Here is a tiny trained network, its code and every weight. The questions are about switching its units off for an input and a target symbol, where a switched-off unit gives its printed mean instead of its output.

import numpy as np


def w(rows, s, z=0):
    codes = np.array(rows[::2]) - 128.0
    scale = np.full(codes.shape[1], s)
    scale[-1] = z or s
    return codes * scale


def norm(h):
    return h / np.sqrt((h * h).mean(-1, keepdims=True) + 1e-5)


def f(y):
    return np.maximum(y, 0)


def softmax(a):
    e = np.exp(a - a.max(-1, keepdims=True))
    return e / e.sum(-1, keepdims=True)


def log_softmax(a):
    a = a - a.max(-1, keepdims=True)
    return a - np.log(np.exp(a).sum(-1, keepdims=True))


def net(x, mask):
    ids = ['ΘΛαβγεζηξπστψ'.index(c) for c in x.split()]
    T = len(ids)
    res = E[ids] + P[:T]
    r = norm(res)
    for j in range(3):
        rows = slice(4 * j, 4 * j + 4)
        q, k, v = (r @ M[0][rows].T for M in (Q, K, V))
        z = softmax(np.where(np.tri(T) > 0, q @ k.T / 4**0.5, -1e9)) @ v
        o = O[0][rows]
        res = res + np.where(mask[j], z, o[:, -1]) @ o[:, :-1]
    y = f(norm(res) @ A[0][:, :-1].T + A[0][:, -1])
    res = res + np.where(mask[3:7], y, B[0][:, -1]) @ B[0][:, :-1]
    return log_softmax(norm(res)[-1] @ U[:, :-1].T + U[:, -1])


Q, K, V, O, A, B = {}, {}, {}, {}, {}, {}
E = w([
[220,199,167,168,59],'Θ',
[113,116,91,244,80],'Λ',
[122,92,126,99,84],'α',
[146,74,116,175,106],'β',
[114,202,242,104,69],'γ',
[157,125,158,76,67],'ε',
[99,161,128,120,63],'ζ',
[212,41,136,154,113],'η',
[160,152,141,142,125],'ξ',
[135,214,151,131,93],'π',
[99,102,149,201,132],'σ',
[170,168,204,92,119],'τ',
[174,133,117,86,58],'ψ',
],0.011)
P = w([
[73,113,81,75,194],'0',
[140,77,137,204,6],'1',
[161,246,149,178,171],'2',
[137,72,135,225,10],'3',
[168,233,136,173,169],'4',
[134,73,140,229,26],'5',
[170,224,129,169,167],'6',
[133,59,141,235,4],'7',
[173,220,122,162,164],'8',
[137,52,145,232,4],'9',
[176,217,116,155,160],'10',
[128,46,143,233,2],'11',
],0.0076)
Q[0] = w([
[198,90,170,67,90],'H0',
[133,148,104,61,235],'H0',
[125,198,119,128,234],'H0',
[191,209,150,120,130],'H0',
[184,177,112,66,40],'H1',
[65,83,159,80,83],'H1',
[172,215,77,98,255],'H1',
[221,82,167,137,138],'H1',
[197,212,94,84,136],'H2',
[147,164,65,130,238],'H2',
[167,107,214,133,55],'H2',
[224,103,125,139,36],'H2',
],0.01)
K[0] = w([
[145,150,147,49,116],'H0',
[164,143,251,123,143],'H0',
[143,190,235,186,133],'H0',
[211,166,145,137,88],'H0',
[165,194,91,22,78],'H1',
[61,99,171,90,75],'H1',
[209,227,194,222,57],'H1',
[171,76,114,99,192],'H1',
[186,154,106,175,89],'H2',
[209,106,93,207,139],'H2',
[101,212,162,70,115],'H2',
[134,159,83,54,130],'H2',
],0.011)
V[0] = w([
[128,154,78,153,111],'H0',
[83,212,142,99,89],'H0',
[84,176,98,245,38],'H0',
[49,127,66,79,165],'H0',
[119,196,78,31,140],'H1',
[157,163,108,104,243],'H1',
[71,163,83,200,30],'H1',
[79,133,41,164,255],'H1',
[83,72,104,172,129],'H2',
[72,159,60,96,196],'H2',
[177,151,91,211,99],'H2',
[48,176,215,151,59],'H2',
],0.0081)
O[0] = w([
[189,115,48,139,150,162],'H0',
[136,90,130,201,53,204],'H0',
[196,31,37,87,43,220],'H0',
[136,214,59,161,45,91],'H0',
[95,125,66,192,202,243],'H1',
[236,115,126,206,254,143],'H1',
[56,120,35,186,9,147],'H1',
[213,192,90,185,155,73],'H1',
[73,77,152,188,149,1],'H2',
[175,79,202,92,79,120],'H2',
[130,218,150,201,139,131],'H2',
[58,201,156,76,229,245],'H2',
],0.0067,0.0044)
A[0] = w([
[87,3,65,161,170,67],'N0',
[56,59,159,252,93,238],'N1',
[185,81,125,245,89,93],'N2',
[133,69,162,131,186,253],'N3',
],0.0076,0.0054)
B[0] = w([
[157,135,255,145,157,150],'N0',
[93,108,155,143,214,254],'N1',
[124,152,236,105,62,208],'N2',
[147,51,45,78,128,203],'N3',
],0.0091,0.0063)
U = w([
[175,71,168,128,55,61],'Θ',
[13,102,50,116,97,253],'Λ',
[123,227,82,161,147,233],'α',
[42,35,179,135,214,54],'β',
[202,225,125,107,86,119],'γ',
[160,156,8,73,37,97],'ε',
[76,122,214,208,153,76],'ζ',
[39,213,225,67,95,96],'η',
[210,125,73,231,213,131],'ξ',
[203,53,100,82,152,135],'π',
[145,206,176,42,209,139],'σ',
[79,77,109,228,37,77],'τ',
[63,41,62,5,142,82],'ψ',
],0.012,0.0044)

Each question gives the input, a string of symbols that net reads in full, and the target symbol t.
The units are the heads (4 rows each of Q, K, V and O) and the neurons (one row each of A and B). Each row of codes is followed by its name. A weight is (code - 128) times the scale printed after its matrix; where a second scale follows, it is the last column's (O, A, B and U).
mask holds one flag per unit, heads first, then neurons. A switched-off unit (its flag False) gives its mean, the last column of its rows in O or B, instead of its output. The means were averaged over made-up inputs and are rounded, as every weight is.
A unit's drop is (log p(t) with every unit on - log p(t) with that unit switched off) / (log p(t) with every unit on - log p(t) with every unit switched off).
The circuit of an input: a set's keep is (log p(t) with only the set's units on - log p(t) with every unit switched off) / (log p(t) with every unit on - log p(t) with every unit switched off). Starting from all 7 units, units are removed one at a time, each time the one whose removal leaves the highest keep (on an exact tie, the one counted first), for as long as the keep stays at least 0.8.
units of the circuit, in order: the units of the circuit, biggest drop first
k most important neurons: the k neurons with the biggest drops, biggest first
heads that matter: for each layer, one digit per head in row order, 1 if its drop is at least 0.15 and else 0, layers parted by /
input Θ τ Λ ξ σ π β α ε γ, target Λ: units of the circuit, in order	(H1)
input σ ζ ε ξ ψ π ψ, target ε: units of the circuit, in order	(H2 N1 H1)
input ξ ζ τ ξ γ ε γ γ, target ξ: heads that matter	010
input ψ β ζ ξ, target ζ: units of the circuit, in order	(H0 N1)
input ψ τ α τ, target ζ: units of the circuit, in order	(H0 H1 H2)
input σ ζ π ε Λ, target τ: 2 most important neurons	(N2 N1)
input Λ η ε ζ ζ ε α, target β: units of the circuit, in order	(H1 H0 N0 H2)
input σ ξ α Λ Θ ζ ζ β ε τ α Θ, target γ: heads that matter	011
input ξ ζ ψ ε π ζ Λ, target τ: heads that matter	110
input ε ζ π ε τ ζ τ ε σ ξ σ, target ζ: heads that matter	111
input ψ ψ ξ, target ξ: heads that matter	101
input ε γ η η, target β: heads that matter	110
input ε ζ ψ ε, target β: units of the circuit, in order	(H0 H1 H2 N1)
input π Θ ε τ ψ ξ σ π β, target Θ: units of the circuit, in order	(H1)
input γ ψ α ξ ξ Θ ψ ζ ζ β α Θ, target ψ: heads that matter	111
input τ ζ ζ ξ, target π: heads that matter	010
input σ ζ ζ β ζ ξ, target γ: heads that matter	000
input ξ ψ π γ ψ ε, target ξ: heads that matter	010
input ζ α σ γ, target τ: heads that matter	110
input π β ξ γ σ ε ε σ γ π ψ ζ, target Θ: heads that matter	111
input ε ε η ψ ψ ε ζ γ σ π, target β: units of the circuit, in order	(H1)
input ζ ε ψ ψ ζ Θ ψ Λ ζ ε, target τ: units of the circuit, in order	(H0 N1)
input ε γ γ σ ε τ, target β: 2 most important neurons	(N3 N2)
